-42,0,-8,0,14,-17,-3,8,-16,29,13,31,33,9,38,23,46,8,-25,-16,-13,24,12,26,-7,27,18,0,24,38,25,15,-3,0 | Z865
-52,-14,26,-22,31,9,-41,-32,-9,52,-23,22,-4,-21,-25,47,26,-1,-45,19,-15,7,-8,-8,41,23,13,25,31,17,21,-37,40,-33 | Z692
38,-10,16,27,-4,14,24,23,31,37,-9,14,42,-48,30,31,1,8,-25,27,0,4,27,0,-16,5,38,4,-20,-6,-9,-33,-10,4 | Z595
8,-11,5,58,5,0,37,16,-7,-10,-9,7,77,-20,-37,8,39,8,-32,-10,2,-28,25,45,31,-9,-44,40,22,71,27,-14,-1,14 | Z865
16,-5,29,-7,0,-12,5,-17,42,8,-13,-6,-11,-16,-1,19,2,23,-6,2,-28,-13,-49,4,19,-2,10,23,-7,-13,1,-33,6,-21 | Z692
-20,-10,26,36,47,9,3,-19,-23,3,-29,-18,-6,11,-25,-27,6,-5,23,6,-19,16,21,-16,-8,34,21,26,33,-4,-17,21,2,-43 | Z865
-2,24,-3,-1,8,-6,54,-2,8,-1,-9,4,50,-23,-32,4,4,15,-34,-34,-47,-23,-13,21,-16,-19,19,1,-8,33,-34,-1,7,-30 | Z692
14,-28,17,-21,-37,3,36,-11,6,41,36,18,69,1,0,27,34,-42,-37,-5,-39,-30,13,-1,-28,-7,-25,11,-22,27,-8,-37,-14,25 | Z321
-6,-31,23,-33,-2,8,21,-2,-1,-18,73,-8,53,31,47,10,-1,-5,-27,23,-70,-16,47,33,-33,-3,-39,2,12,-2,-19,-8,6,28 | Z352
2,30,28,26,-7,2,-54,-10,24,11,1,-23,-23,22,28,5,-15,-25,-21,37,-45,16,31,-43,-24,71,9,17,-69,-20,-38,41,-38,-58 | Z333
5,-18,36,2,21,27,23,-33,12,-1,-23,16,-8,14,-9,12,-8,18,16,30,-9,19,-19,-35,31,11,2,-18,43,18,12,21,10,-42 | Z692
-23,-37,31,26,19,11,28,-7,-12,-9,-29,30,8,-18,15,15,10,19,35,-2,0,-41,-7,-9,-1,7,37,6,20,1,27,14,7,-17 | Z352
-30,-9,-1,-20,-28,4,-4,-52,35,35,-30,13,3,-4,-3,28,15,23,-25,11,-23,33,-29,-31,24,37,64,-5,-27,25,6,-9,-14,-15 | Z333
-18,22,12,-32,-12,-7,-19,-11,5,14,-51,20,-8,-25,39,37,-8,26,-27,-14,10,20,-13,-15,26,21,-3,6,-72,-77,-26,-26,13,35 | Z107
-16,9,7,22,0,31,14,-56,13,-2,-5,15,-42,4,-2,-1,7,9,-14,12,22,23,18,36,-3,17,24,12,20,34,11,-2,3,-19 | Z811
-23,-21,6,14,-51,8,-33,26,34,15,-38,-10,13,-65,2,24,-5,33,-49,17,-42,14,12,-13,37,8,30,10,-50,-37,0,20,-4,-16 | Z427
-24,-10,14,-32,-26,-11,28,-36,3,-17,-4,5,15,-3,-2,5,8,50,-17,-14,-2,-27,-41,-3,-1,-21,13,-5,-24,-26,33,-15,26,57 | Z427
27,21,-29,-2,-14,-15,45,4,-9,10,7,-9,18,1,9,-23,11,-7,26,-2,-28,-20,11,17,-10,2,26,27,-64,40,-48,12,-27,19 | Z333
-17,-4,43,26,-54,25,0,4,19,-48,-25,35,15,-46,10,0,-11,22,-44,1,-3,-29,38,-11,43,-11,-6,42,-64,21,10,5,13,-21 | Z627
14,-25,-37,29,7,-20,-6,-33,13,23,37,6,-10,2,33,44,8,0,29,-8,-5,10,-3,7,-25,26,18,8,3,29,9,-32,-40,-13 | Z595
3,-28,29,13,-33,3,20,-12,-17,-3,34,6,17,-17,6,-9,9,8,-14,9,-68,-54,11,-10,16,-7,-22,36,-85,30,-9,28,0,3 | Z427
-62,11,-17,-29,-11,10,54,-67,-58,-14,25,22,11,20,14,46,11,13,11,-9,-90,-31,-14,-17,43,18,85,21,-2,3,-18,18,22,-14 | Z107
22,-18,30,-7,17,-32,16,-3,29,-3,18,-28,38,59,11,46,9,43,-29,15,-38,23,-18,40,-10,-5,-93,-26,-19,-19,0,-29,-11,48 | Z352
6,-14,4,-14,27,-26,9,-3,1,38,29,-11,56,24,33,5,35,-9,-9,-26,-29,2,-1,44,-80,7,-18,5,10,-18,-36,-42,-5,42 | Z783
-6,10,-30,7,-6,-44,-44,21,3,30,-1,3,-3,-16,-12,23,33,19,-31,-5,-32,-41,-54,29,-36,-3,15,-19,-34,19,-4,-39,-51,0 | Z627
-57,-1,-4,-1,2,54,-17,-17,-8,31,30,43,-16,-21,11,59,13,-3,-75,42,1,9,11,-21,28,2,60,7,-4,27,-7,-38,16,-47 | Z257
-53,9,7,16,25,7,-21,-6,-6,31,-10,-5,-53,0,-33,-10,2,4,-20,36,11,38,21,-21,24,25,72,23,0,50,9,16,19,-76 | Z352
-13,1,-37,22,26,44,-64,-37,-21,43,-1,26,-39,-18,63,58,-18,0,-3,46,4,4,-28,-3,-2,67,22,7,28,-8,-30,-12,-27,4 | Z692
5,-16,5,13,-33,16,27,-11,4,9,3,31,-6,-39,46,22,8,13,2,35,-16,-7,-1,32,10,7,14,13,-45,-30,-1,-8,-2,26 | Z107
62,28,-25,21,-8,-4,46,39,18,31,6,12,-18,12,4,17,-8,-21,58,14,43,31,-6,-17,14,-3,24,-27,-11,29,7,45,-27,-43 | Z257
-8,-5,-17,0,-33,-27,-1,-25,14,31,2,-19,53,8,71,26,23,-8,41,3,10,27,37,-19,-17,43,47,14,-32,-56,4,-16,-14,49 | Z881
-1,15,-18,1,-37,-26,-37,40,22,-3,-8,22,45,-40,8,26,-10,16,-40,-18,-5,-18,29,-5,22,-6,0,-17,-57,30,27,9,-18,-7 | Z352
-45,16,15,-10,-14,-15,18,-11,-22,-9,9,7,54,-16,6,61,20,1,-48,15,-22,-37,17,-29,27,0,11,24,-73,-1,4,11,23,-22 | Z107
-25,-33,19,-4,22,-14,-16,-67,-8,-14,-39,-27,28,2,26,25,-6,51,14,6,-50,-16,-7,-44,12,64,12,30,-33,-27,-15,24,-3,-6 | Z427
-23,-9,-18,-8,-45,6,-13,-22,21,-36,7,-10,0,-46,-42,-2,-5,-10,-31,13,21,-37,24,11,21,-5,-27,30,-29,34,36,10,-11,-10 | Z427
-32,4,-24,-15,-54,-34,-42,7,14,13,44,-2,4,21,59,13,24,-34,2,-27,-3,5,27,-3,-30,42,6,24,-14,12,7,11,-31,-6 | Z627
-28,-9,-41,5,-27,34,-21,-4,-24,40,32,14,59,12,41,21,2,-16,-13,-16,-14,21,34,-2,-21,51,15,-13,57,-31,-9,10,7,52 | Z257
5,-26,11,13,2,30,27,-8,6,-34,3,31,-15,7,20,-50,-6,37,-4,-4,-16,45,45,42,-11,-6,-16,-12,58,15,7,13,17,5 | Z427
-29,-17,15,-22,-1,0,23,-30,-28,-17,-3,-13,17,20,-24,-8,39,12,-5,25,-18,-33,-3,36,18,11,-70,9,-9,-22,7,-6,0,62 | Z107
-48,-16,39,-35,17,2,-35,9,-18,-5,-16,45,76,-45,29,41,41,6,-79,-13,-39,-64,41,1,13,-6,-34,22,-70,19,-19,-26,-3,-1 | Z783
25,-69,30,20,-8,7,114,41,41,-28,-7,25,38,8,54,32,53,48,7,-11,-34,5,-27,53,11,-55,-17,10,40,12,-4,-24,-13,7 | Z321
-46,0,-13,-28,-21,11,23,-63,-2,24,0,-26,16,1,-13,3,9,-15,12,-6,3,3,13,1,-18,31,84,22,50,-8,11,11,26,7 | Z811
-11,-1,6,18,-16,-19,22,3,10,16,-4,14,-2,-8,-25,-34,37,11,-15,-2,10,23,15,2,27,-17,-2,8,-72,68,18,3,-6,-11 | Z881
6,-22,-56,2,-15,-23,-5,-48,27,17,-46,-31,63,-26,-37,38,-19,40,12,-2,62,19,-78,8,11,36,-13,-15,38,7,67,4,-7,77 | Z865
5,-17,-11,33,-18,-18,10,-19,35,17,-20,-12,13,4,39,26,7,10,44,-34,-30,20,-34,-10,-8,50,23,15,-28,0,-23,42,-47,-26 | Z783
-8,6,-17,-4,-17,-4,-1,-35,-32,30,-2,-9,-16,-1,-34,-55,2,-29,41,-21,-26,-15,24,-11,-15,49,27,24,-2,23,-6,43,-9,1 | Z427
3,-25,16,-18,13,14,28,11,6,27,-16,25,15,1,16,-11,18,-12,4,31,5,26,26,-17,-26,11,35,-19,41,24,8,18,-7,-34 | Z321
-43,24,1,-56,-12,-42,12,-38,27,28,-7,-18,13,22,-17,47,31,-4,-12,0,20,2,-9,1,7,27,25,4,-37,10,33,-17,-12,3 | Z352
-70,-16,-42,-10,-15,-10,-52,-27,-17,25,-23,-8,-17,-21,-3,34,19,40,-36,-31,-48,-6,-45,-7,12,25,20,2,-40,-20,-27,-11,-26,21 | Z427
-39,26,-42,-37,15,12,8,-51,-49,59,23,60,5,35,-19,37,26,10,-22,-2,-13,34,-4,-6,43,27,53,-33,27,85,24,-4,15,-3 | Z257
20,13,3,-28,-13,-28,5,39,25,30,-24,-7,22,-16,45,1,29,27,-8,17,-38,-8,-1,16,-2,29,32,-7,-27,-13,-12,20,-39,12 | Z427
-53,-28,22,-9,6,35,20,-32,-31,3,-15,46,-17,-44,-4,15,-1,-32,16,-2,-31,-20,17,15,15,15,18,32,-2,4,18,41,26,-26 | Z881
10,-10,14,37,2,-14,-10,6,0,8,-11,16,58,-19,33,6,21,43,-13,-11,-30,-53,-22,-55,11,6,32,3,-35,28,-11,-10,-14,-17 | Z692
2,38,-7,-51,-7,-27,28,23,11,5,-57,-6,60,-12,5,41,28,17,-18,-11,-24,-31,-3,16,7,-5,16,-8,-61,-34,-37,-21,-32,42 | Z333
-10,2,-3,-12,-6,-9,48,18,-18,23,-2,-12,38,1,-16,-14,17,-3,-17,-7,-59,2,16,46,-7,15,-7,35,-19,53,-46,34,0,-2 | Z627
30,-7,-7,9,-14,16,20,-76,51,20,-5,15,-3,-31,-22,8,-28,-9,14,14,9,4,-42,-35,-7,20,104,2,39,33,32,-49,-2,-36 | Z881
-1,-2,20,17,-34,9,20,16,30,8,-27,26,2,-35,10,-21,21,-22,-10,-18,7,-2,17,4,-22,23,-10,-6,-28,-15,-11,19,-31,-21 | Z107
30,9,28,7,-26,5,5,18,-4,19,42,14,3,-14,4,44,4,-27,-24,4,10,-58,-13,-6,11,-49,2,22,-27,14,22,-22,27,8 | Z811
-5,-16,56,42,40,19,-9,12,8,7,-44,28,-10,-33,-23,33,-5,7,-34,16,28,-37,-20,-32,4,0,-16,5,-27,23,7,-9,0,-52 | Z352
0,0,9,8,-11,-14,-24,37,25,41,10,4,-26,39,-8,17,27,13,-40,37,-11,57,-25,-23,25,5,17,-25,27,39,43,17,-9,-44 | Z321
-85,33,-12,-37,4,20,-58,-22,-53,43,27,15,-13,27,-31,2,37,-11,-79,23,-5,2,-1,-24,29,21,30,-7,13,40,14,-24,3,22 | Z865
37,16,-28,-25,-12,-38,19,4,4,17,25,-11,64,17,18,14,-6,28,7,-11,-69,-4,-10,7,13,24,4,-14,-40,20,-8,38,-13,12 | Z257
-41,22,1,-14,-14,-13,-18,-32,-13,29,-6,-10,36,22,-52,31,21,-16,-44,4,-2,-1,3,-42,34,30,6,24,-32,50,24,12,18,-5 | Z333
9,19,31,-38,-12,-9,33,-9,-12,5,2,14,78,-28,-16,31,4,-12,-8,9,7,-70,24,-11,15,-9,14,25,-43,-21,38,-10,44,23 | Z257
1,0,-10,-19,16,-36,-14,5,-12,39,22,12,7,-6,40,-3,18,29,8,7,-49,-11,-31,45,-41,8,10,-18,-14,-13,5,7,3,26 | Z692
-36,1,-14,-10,-42,2,22,18,2,9,7,1,22,-27,-5,9,27,2,-37,-4,-23,-13,13,56,-2,-18,32,38,-1,7,-14,-34,11,25 | Z627
-17,-2,-13,-47,-34,11,-2,-17,33,24,37,-30,-1,37,-28,-8,8,-32,-36,33,16,33,-8,-36,-21,4,43,-12,70,6,20,-32,-2,-5 | Z321
-27,-28,47,20,-1,38,-14,-51,-32,-1,3,13,6,20,-10,11,27,-20,0,18,-14,-35,49,-28,15,13,-25,5,7,9,11,5,-1,-7 | Z811
-46,-59,48,73,15,63,7,-23,-37,6,-34,59,-32,-29,-14,53,-13,24,-9,12,-19,-13,-18,-24,66,6,-15,27,-17,36,16,32,32,-35 | Z352
3,-2,36,17,6,-9,-14,64,-11,10,-21,-16,59,12,5,32,-2,48,-65,30,0,-2,3,-36,43,-14,-92,-18,-108,9,-19,35,2,40 | Z352
14,11,10,-36,-22,9,-16,-7,-8,27,1,-19,-17,7,26,-5,-8,10,6,30,-38,3,12,-14,26,1,32,-3,-46,-30,-33,10,-3,28 | Z811
-49,-7,16,10,3,0,2,17,2,38,-13,37,-18,33,54,39,31,4,0,-14,6,57,13,7,15,56,-4,-8,11,24,20,60,-10,-19 | Z352
-25,2,36,-31,26,-9,76,5,-14,18,36,13,-35,6,-33,-52,60,-48,38,-3,-43,-55,24,24,-38,-1,89,24,54,51,24,16,-8,-73 | Z595
-8,-15,8,-17,-4,19,5,-4,-24,24,8,30,16,-22,1,21,3,-16,15,-4,-72,-37,-6,-11,25,-1,38,5,42,6,-2,8,15,-24 | Z692
13,10,1,-8,19,-20,47,8,-2,24,-22,11,39,2,-3,23,22,13,12,-7,-38,-20,2,34,4,11,33,-2,9,28,-7,-7,-16,1 | Z352
21,-7,-11,4,-50,7,-14,-15,47,36,6,20,-17,-25,36,36,-14,1,4,17,10,24,-13,-8,17,46,20,-7,-17,6,43,14,-34,14 | Z595
-26,-11,-16,-36,-13,21,2,-45,-30,24,25,8,6,32,-2,-1,14,-7,-12,23,-43,8,5,-3,1,16,-10,-10,-25,28,-29,0,-14,46 | Z333
-27,-15,8,-19,-38,-2,0,-31,17,-25,49,13,-6,20,21,6,19,-14,-9,7,-30,6,26,-6,-15,-5,0,-24,6,-27,17,-22,-10,-17 | Z107
14,-8,-12,11,-32,9,26,-19,-1,52,30,7,23,-7,38,66,4,-19,37,39,-52,-8,-1,12,10,45,45,9,-25,-25,5,35,-15,-1 | Z257
